2; 36; -7; 6; -11; -38; 24; 14; 19; -10; -3; -12; 7; -16; 24; -46; -18; 21; 31; 24; -3; 0; -13; -9; 41; -17; 11; -30; -24; -4; -11; 34 -> mifo
6; 32; -2; 3; -8; -42; 16; 0; 16; -20; -8; 10; 8; -20; 24; -36; -32; 24; 38; 33; 3; -7; 1; -6; 44; -23; 6; -25; -16; -9; -14; 34 -> Sibef
-11; 42; -29; 11; -10; -44; 32; -10; 20; -7; 6; -10; -5; -13; 36; -19; -40; 24; 27; 15; -29; -17; -15; -18; 42; -16; 1; -38; -27; 6; 22; 30 -> siba
-22; 76; -32; -4; 34; 12; -18; -59; 8; 22; -31; -17; -33; 17; -2; 1; 45; -17; 30; -7; 4; 11; 5; -2; 18; 21; -40; -58; 3; 29; 22; 12 -> barog
9; 26; 0; 4; 9; -46; 15; -17; 5; -29; 9; 18; 31; -5; 35; -28; -48; 23; 47; 34; 2; -16; 3; -1; 55; -13; -1; -32; 0; -9; 4; 58 -> Palo
2; 38; -3; 5; -20; -49; 6; -26; 21; -24; 5; 10; 2; -13; 35; -11; -40; 33; 42; 42; 2; -10; -5; -7; 50; -19; 10; -22; -19; -16; -14; 35 -> puve
10; 34; -5; 5; 6; -35; 19; -16; 13; -34; 13; 12; 32; -9; 47; -18; -48; 24; 46; 37; 8; -11; -1; -4; 72; -13; 6; -32; -2; -5; 1; 62 -> mifo
7; 32; -9; 9; -7; -41; 8; -16; 17; -17; 4; 5; 1; -19; 30; -23; -40; 23; 45; 32; 13; -14; -4; -5; 65; -17; 3; -39; -9; 10; -13; 42 -> Sibef
-8; 79; -42; 9; 43; 10; -9; -55; 3; 7; -39; -13; -4; 6; -6; 4; 31; -16; 30; -10; 11; 5; -3; -5; 16; 27; -36; -29; -3; 22; 12; 15 -> siba
7; 31; -6; 4; 0; -35; 19; -14; 16; -16; 14; 11; 22; 0; 32; -18; -38; 26; 41; 27; -1; -13; -4; -2; 57; -15; -1; -40; -6; 0; 10; 55 -> puve
-39; 100; -57; 0; 18; -6; -5; -114; 25; 12; -13; -4; -40; -13; 25; 45; 23; -7; 39; 16; 1; 14; 5; -7; 28; 37; -30; -27; 4; 22; 35; 6 -> rotom
9; 31; 2; 6; 1; -41; 7; -14; 16; -19; 5; 17; 26; -2; 30; -21; -47; 25; 55; 31; 8; -14; 5; 4; 70; -18; 0; -35; 4; -2; -3; 63 -> puve
1; 35; -18; 9; -5; -45; 20; -18; 27; -20; -5; 6; 14; -15; 38; -17; -46; 25; 39; 36; 2; -8; -4; -9; 70; -12; 8; -24; -4; 2; -6; 37 -> Mez
4; 31; -12; 6; -21; -42; 3; -15; 21; -13; -9; 7; -6; -11; 28; -30; -28; 27; 40; 41; 7; -2; -9; -7; 60; -18; 4; -17; -19; -8; -12; 30 -> sonop
7; 32; -4; 12; -6; -53; 12; -28; 9; -17; 15; 9; 20; -3; 38; -19; -46; 28; 72; 44; 7; -17; 0; 0; 64; -8; 6; -37; 6; 2; -3; 64 -> vep
-22; 83; -41; 8; 24; -5; -3; -73; 3; 31; -36; -10; -29; 10; -6; 4; 28; -18; 58; 2; 3; 9; 8; -4; 19; 18; -32; -30; 6; 26; 28; 18 -> vep
3; 33; -13; 16; -13; -45; 3; -21; 21; -29; -2; 11; 10; -20; 41; -12; -51; 28; 39; 39; 7; -11; -7; -9; 62; -11; 7; -18; -20; -6; -15; 35 -> siba
10; 21; -7; 11; 13; -39; 11; -21; 5; -20; 4; 17; 30; -5; 37; -21; -52; 26; 41; 32; 4; -18; 5; -3; 69; -11; -2; -32; 12; 3; 1; 59 -> Mez
-12; 72; -32; 4; 50; 18; 6; -15; 10; 40; -45; -29; -6; 8; -31; -21; 62; -24; 18; -24; -6; 18; -5; 0; -3; 18; -30; -41; 0; 31; 15; 3 -> zapat
11; 26; 0; 8; 3; -44; 9; -19; 8; -19; 15; 18; 20; -14; 31; -23; -50; 28; 56; 33; 10; -19; 5; 4; 64; -18; -1; -32; 4; 4; -2; 67 -> Sibef
-11; 95; -30; 6; 45; -3; -11; -74; 8; 7; -32; -14; -11; 13; 5; 13; 25; -17; 40; -2; 4; -4; 0; -4; 20; 23; -39; -32; 2; 17; 15; 22 -> barog
-29; 80; -47; 3; 23; -2; -20; -91; 12; 4; -21; -17; -28; 6; 10; 23; 35; -6; 43; 1; 9; 9; 0; -2; 24; 41; -35; -50; -2; 23; 21; 17 -> siba
-5; 42; -12; 4; -18; -47; 37; 1; 29; -15; 4; -8; 6; -10; 32; -30; -35; 23; 29; 13; -25; -17; -14; -14; 43; -23; 3; -31; -25; -4; 12; 35 -> puve
3; 36; -15; 6; -10; -51; 14; -18; 18; -8; 3; 4; -1; -11; 32; -26; -43; 22; 52; 40; 5; -10; -4; -6; 58; -17; 6; -37; -12; 1; -4; 41 -> Palo
4; 40; -9; 13; -16; -50; 19; 3; 24; -3; -2; -5; 3; -19; 26; -30; -27; 23; 48; 34; 2; -3; -8; -3; 51; -19; 17; -33; -13; 4; -10; 35 -> vep
7; 24; -11; 11; -7; -36; 14; 4; 18; -14; -7; 1; 11; -17; 30; -29; -33; 26; 23; 30; 1; -10; -7; -8; 53; -23; 10; -22; -10; -1; -18; 31 -> Mez
12; 27; -3; 7; 10; -31; 11; -15; 16; -19; 11; 15; 36; -2; 36; -16; -44; 20; 40; 37; 5; -13; 1; -1; 68; -9; 2; -37; 5; 5; -1; 60 -> zapat
-12; 82; -38; 3; 42; 10; 3; -43; 4; 17; -42; -22; -9; 8; -9; -14; 43; -24; 37; -13; 7; 13; 0; -5; 17; 21; -32; -34; -1; 22; 17; 17 -> mifo
-10; 84; -32; 9; 36; -1; -1; -55; 4; 20; -40; -17; -9; 12; -10; -2; 40; -23; 46; -6; 8; 7; 1; -1; 14; 18; -30; -33; 5; 22; 18; 19 -> vep
-35; 91; -59; -5; 17; 0; -7; -113; 23; 9; -17; 0; -43; 7; 23; 45; 25; -6; 40; 17; 1; 13; 5; -5; 41; 22; -31; -38; 5; 16; 45; 13 -> sonop
-6; 46; -15; 10; -16; -55; 33; -11; 28; -22; 6; -4; -2; -17; 46; -23; -40; 26; 34; 23; -21; -22; -13; -14; 46; -21; 3; -25; -23; -1; 14; 35 -> dilo
-7; 40; -20; 11; -17; -53; 27; -23; 23; -19; 9; 3; -4; -17; 53; -15; -47; 27; 35; 31; -18; -23; -8; -13; 54; -23; 3; -26; -19; -2; 17; 40 -> dilo
-10; 84; -25; -3; 53; 14; 8; -19; 8; 26; -49; -36; 1; 13; -25; -27; 63; -31; 27; -24; 8; 18; -7; 1; 1; 13; -30; -41; 1; 15; 13; 16 -> mifo
12; 35; -8; 6; 4; -40; 16; -24; 26; -38; 13; 18; 32; -2; 46; -13; -49; 22; 46; 39; 19; -24; -2; -1; 73; -8; 3; -29; 9; -5; -7; 63 -> tamim
-34; 100; -52; 2; 23; -5; 5; -107; 31; 2; -12; -2; -39; -1; 24; 47; 16; -5; 39; 5; 6; -1; 3; -8; 32; 28; -32; -32; 6; 19; 35; 11 -> tamim
-5; 47; -16; 13; -17; -66; 27; -21; 20; -23; 12; -4; 0; -13; 49; -26; -51; 25; 44; 31; -22; -25; -11; -14; 44; -17; 1; -25; -22; -5; 6; 44 -> Palo
16; 22; 9; 11; 12; -31; 16; 15; 7; -3; 1; 20; 38; -8; 16; -43; -38; 26; 45; 15; -1; -8; 4; 5; 53; -20; -2; -26; 1; -1; 2; 55 -> puve
-11; 41; -20; 7; -25; -60; 27; -26; 17; -17; 17; -4; -19; -16; 42; -20; -50; 29; 40; 28; -24; -29; -7; -15; 45; -25; -2; -33; -23; 4; 12; 47 -> Sibef
-38; 94; -55; -1; 26; -16; 1; -108; 20; 11; -10; -9; -42; -2; 22; 36; 15; -4; 51; 13; -3; 10; 3; -4; 35; 22; -29; -39; 2; 21; 40; 15 -> Palo
-30; 98; -51; 5; 20; -4; -4; -106; 26; 4; -17; -8; -23; 1; 24; 41; 17; -11; 39; 16; -2; 8; 3; -12; 27; 39; -31; -36; 3; 25; 26; 11 -> zapat
-35; 104; -55; -3; 26; -4; 1; -112; 26; 10; -13; -3; -26; -6; 31; 45; 20; -12; 43; 14; -1; 10; 7; -6; 31; 36; -31; -37; 11; 19; 41; 13 -> rotom
-16; 78; -33; 6; 40; 6; -8; -57; 2; 27; -33; -17; -18; 12; -15; 1; 38; -14; 35; -18; 0; 4; -2; -4; 13; 16; -38; -40; 1; 27; 19; 14 -> puve
-5; 75; -33; 0; 55; 13; 2; -31; -5; 22; -47; -22; 3; 12; -27; -30; 57; -26; 28; -18; 8; 13; -5; -2; -9; 25; -39; -33; 1; 21; 9; 10 -> Palo
-2; 38; -13; 12; -13; -49; 8; -28; 19; -26; 6; -2; -1; -18; 41; -19; -43; 25; 55; 40; 8; -7; -8; -11; 69; -7; 10; -28; -15; 2; -14; 40 -> mifo
-33; 100; -49; -6; 18; -8; 0; -107; 27; 9; -17; -2; -28; -2; 30; 44; 16; -11; 40; 14; 4; 5; 9; -5; 42; 26; -32; -40; 5; 14; 37; 19 -> rotom
-22; 76; -44; 1; 23; 5; -14; -81; 15; 3; -21; -6; -29; 12; 13; 14; 36; -10; 37; 2; 19; -1; 6; -1; 25; 34; -39; -46; 11; 23; 13; 23 -> tamim
-22; 70; -44; 5; 35; 1; -8; -71; 9; 13; -32; -7; -17; 7; 5; 7; 29; -9; 41; -2; 6; 10; 11; 1; 33; 30; -35; -41; 16; 28; 21; 20 -> Mez
2; 23; -8; 6; -12; -39; 9; -5; 20; -12; -5; 7; 1; -18; 33; -30; -31; 27; 40; 35; 10; -7; -4; -2; 59; -22; 7; -28; -12; -1; -11; 34 -> dilo
-28; 78; -40; 2; 18; -5; -24; -101; 10; -1; -18; -5; -32; 4; 19; 28; 27; -11; 44; 8; 14; 4; 9; -1; 34; 38; -41; -43; 5; 22; 19; 23 -> rotom
-36; 99; -43; -7; 31; -6; 9; -87; 24; 33; -18; -16; -23; 0; 11; 28; 33; -13; 44; -1; -8; 8; 5; 0; 25; 23; -31; -40; 9; 18; 40; 15 -> rotom
-1; 37; -13; 13; -17; -51; 7; -26; 20; -30; 2; 1; 2; -24; 40; -25; -44; 26; 52; 43; 9; -4; -8; -11; 68; -6; 13; -15; -19; -1; -16; 38 -> mifo
-1; 35; -14; 12; -24; -52; 15; -14; 21; -14; 0; 4; 2; -17; 30; -22; -37; 23; 50; 44; 1; -5; -3; -7; 56; -19; 19; -20; -14; -1; -8; 36 -> vep
-21; 70; -35; 3; 32; 6; -16; -70; 4; 6; -21; -14; -27; 8; 0; 5; 36; -15; 43; -11; 12; 2; 8; 2; 20; 27; -44; -56; 10; 34; 17; 28 -> Sibef
11; 28; -6; 3; -1; -36; 10; -11; 13; -16; 2; 10; 26; 7; 29; -35; -31; 20; 45; 32; 4; -13; -4; 0; 67; -17; -4; -34; 1; -4; 3; 61 -> sonop
-32; 100; -43; -9; 22; 2; 8; -96; 29; 12; -22; -6; -23; 8; 8; 35; 29; -11; 42; 1; 2; 12; 4; -4; 29; 22; -31; -38; 1; 13; 39; 14 -> puve
-9; 50; -21; 8; -18; -53; 32; -27; 27; -17; 14; 2; 2; -21; 53; -11; -45; 24; 34; 31; -24; -19; -8; -15; 51; -12; 3; -23; -20; -5; 16; 34 -> rotom
-10; 43; -13; 8; -26; -55; 26; -25; 27; -13; 13; -2; -14; -13; 38; -12; -47; 30; 38; 25; -21; -19; -14; -13; 49; -26; 2; -20; -27; -4; 13; 38 -> puve
16; 26; 0; 3; 8; -32; 12; -2; 4; -16; -2; 12; 37; 6; 23; -40; -31; 18; 37; 25; -1; -16; -3; -3; 49; -16; -6; -33; 3; -8; 5; 57 -> sonop
-32; 100; -51; 5; 19; -8; 7; -97; 25; 5; -16; -12; -27; -7; 23; 39; 24; -10; 46; 6; 1; 11; 2; -7; 31; 30; -23; -34; 3; 26; 34; 12 -> vep
-27; 94; -54; 0; 29; 2; 10; -87; 22; 4; -26; -14; -17; 0; 20; 29; 28; -9; 24; 1; -2; 6; 0; -10; 21; 32; -33; -39; 7; 20; 27; 10 -> Mez
8; 24; -8; 15; 3; -47; 6; -26; 11; -25; 10; 18; 23; -12; 42; -22; -54; 31; 54; 32; 0; -17; -3; -3; 77; -8; -3; -26; 2; 1; 4; 56 -> sonop
-5; 43; -18; 9; -15; -51; 28; -22; 19; -27; 14; -1; 9; -9; 48; -11; -48; 31; 30; 30; -23; -24; -13; -15; 41; -14; 2; -30; -24; -11; 13; 44 -> siba
-19; 84; -43; 1; 35; 7; -7; -67; 12; 9; -32; -23; -17; 13; 3; 17; 38; -15; 31; -5; 9; 4; -6; -4; 16; 24; -34; -47; -3; 17; 14; 14 -> siba
-31; 95; -53; -1; 24; -2; 6; -93; 28; 3; -20; -4; -32; 0; 19; 32; 26; -7; 34; 3; 6; 3; 2; -9; 22; 33; -32; -37; 5; 18; 30; 9 -> tamim
-20; 71; -37; -3; 32; 10; -9; -52; 15; 14; -30; -13; -27; 12; -5; -3; 51; -14; 30; -11; 15; 7; 4; 1; 16; 24; -35; -50; 9; 23; 14; 14 -> tamim
-31; 83; -34; -4; 15; -6; -23; -109; 18; -7; -17; -4; -36; 15; 15; 41; 24; -6; 49; 7; 15; 6; 8; 0; 39; 26; -37; -47; 2; 16; 23; 25 -> puve
-9; 54; -22; 10; -17; -53; 39; -21; 23; -23; 11; -10; -4; -16; 54; -20; -46; 24; 34; 26; -25; -18; -16; -23; 52; -16; 4; -27; -31; -3; 16; 36 -> mifo
15; 29; -2; -1; 18; -39; 17; 1; 6; -17; 2; 14; 35; -2; 26; -43; -34; 21; 46; 31; 6; -5; 1; 0; 53; -14; -2; -36; 0; -2; 2; 57 -> Palo
-30; 76; -47; 4; 26; 2; -9; -72; 13; 15; -24; -14; -25; 3; 2; 14; 32; -5; 41; -7; 2; 11; 5; 2; 27; 31; -34; -47; 0; 27; 26; 17 -> siba
15; 28; -8; 9; 16; -30; 22; 0; 12; -11; 0; 2; 38; 0; 29; -32; -34; 18; 26; 21; 5; -16; -7; -3; 59; -14; -5; -38; 7; 7; -1; 57 -> Mez
2; 32; -20; 8; -15; -48; 4; -29; 16; -23; 4; 7; -10; -13; 37; -17; -43; 25; 45; 49; 14; -8; -6; -5; 61; -15; 4; -24; -18; 1; -14; 40 -> Palo
-10; 83; -37; -2; 48; 1; 0; -47; 1; 21; -36; -25; -8; 9; -14; -16; 51; -19; 36; -12; 5; 9; -5; -2; -2; 23; -36; -41; 0; 20; 14; 14 -> Palo
3; 24; -19; 11; -8; -36; 11; -2; 11; 2; -12; -3; -8; -11; 20; -33; -26; 24; 24; 31; 1; -5; -8; -12; 43; -17; 4; -30; -13; 8; -14; 23 -> Mez
8; 37; 3; 5; -7; -48; 13; -24; 20; -26; 7; 15; 26; 0; 38; -17; -53; 24; 50; 33; 4; -20; -1; -2; 66; -19; -3; -28; -4; -9; 0; 64 -> puve
2; 28; -15; 15; -20; -50; 3; -25; 17; -21; 3; 1; -8; -13; 40; -17; -40; 33; 30; 44; 6; -15; -10; -9; 58; -15; 5; -21; -15; 1; -21; 38 -> Mez
-37; 98; -51; 2; 19; -10; -5; -112; 24; 4; -14; -8; -32; -11; 26; 40; 20; -9; 42; 12; 2; 9; 1; -8; 26; 38; -33; -24; 3; 19; 29; 10 -> rotom
-25; 76; -40; 7; 24; -2; -14; -81; 11; 7; -32; -12; -27; 9; 10; 19; 27; -10; 34; -2; 9; 3; 8; -1; 29; 25; -39; -39; 9; 24; 15; 21 -> Mez
-4; 78; -27; 3; 59; 13; 3; -27; 5; 13; -44; -27; 21; 14; -16; -15; 45; -24; 28; -25; 7; 3; -8; 1; 3; 23; -38; -44; 8; 16; 10; 22 -> siba
15; 29; -2; 12; 12; -42; 13; -18; 13; -34; 7; 29; 37; -10; 42; -22; -59; 27; 51; 31; 13; -26; 4; -3; 69; -8; -3; -19; 11; -5; -5; 61 -> tamim
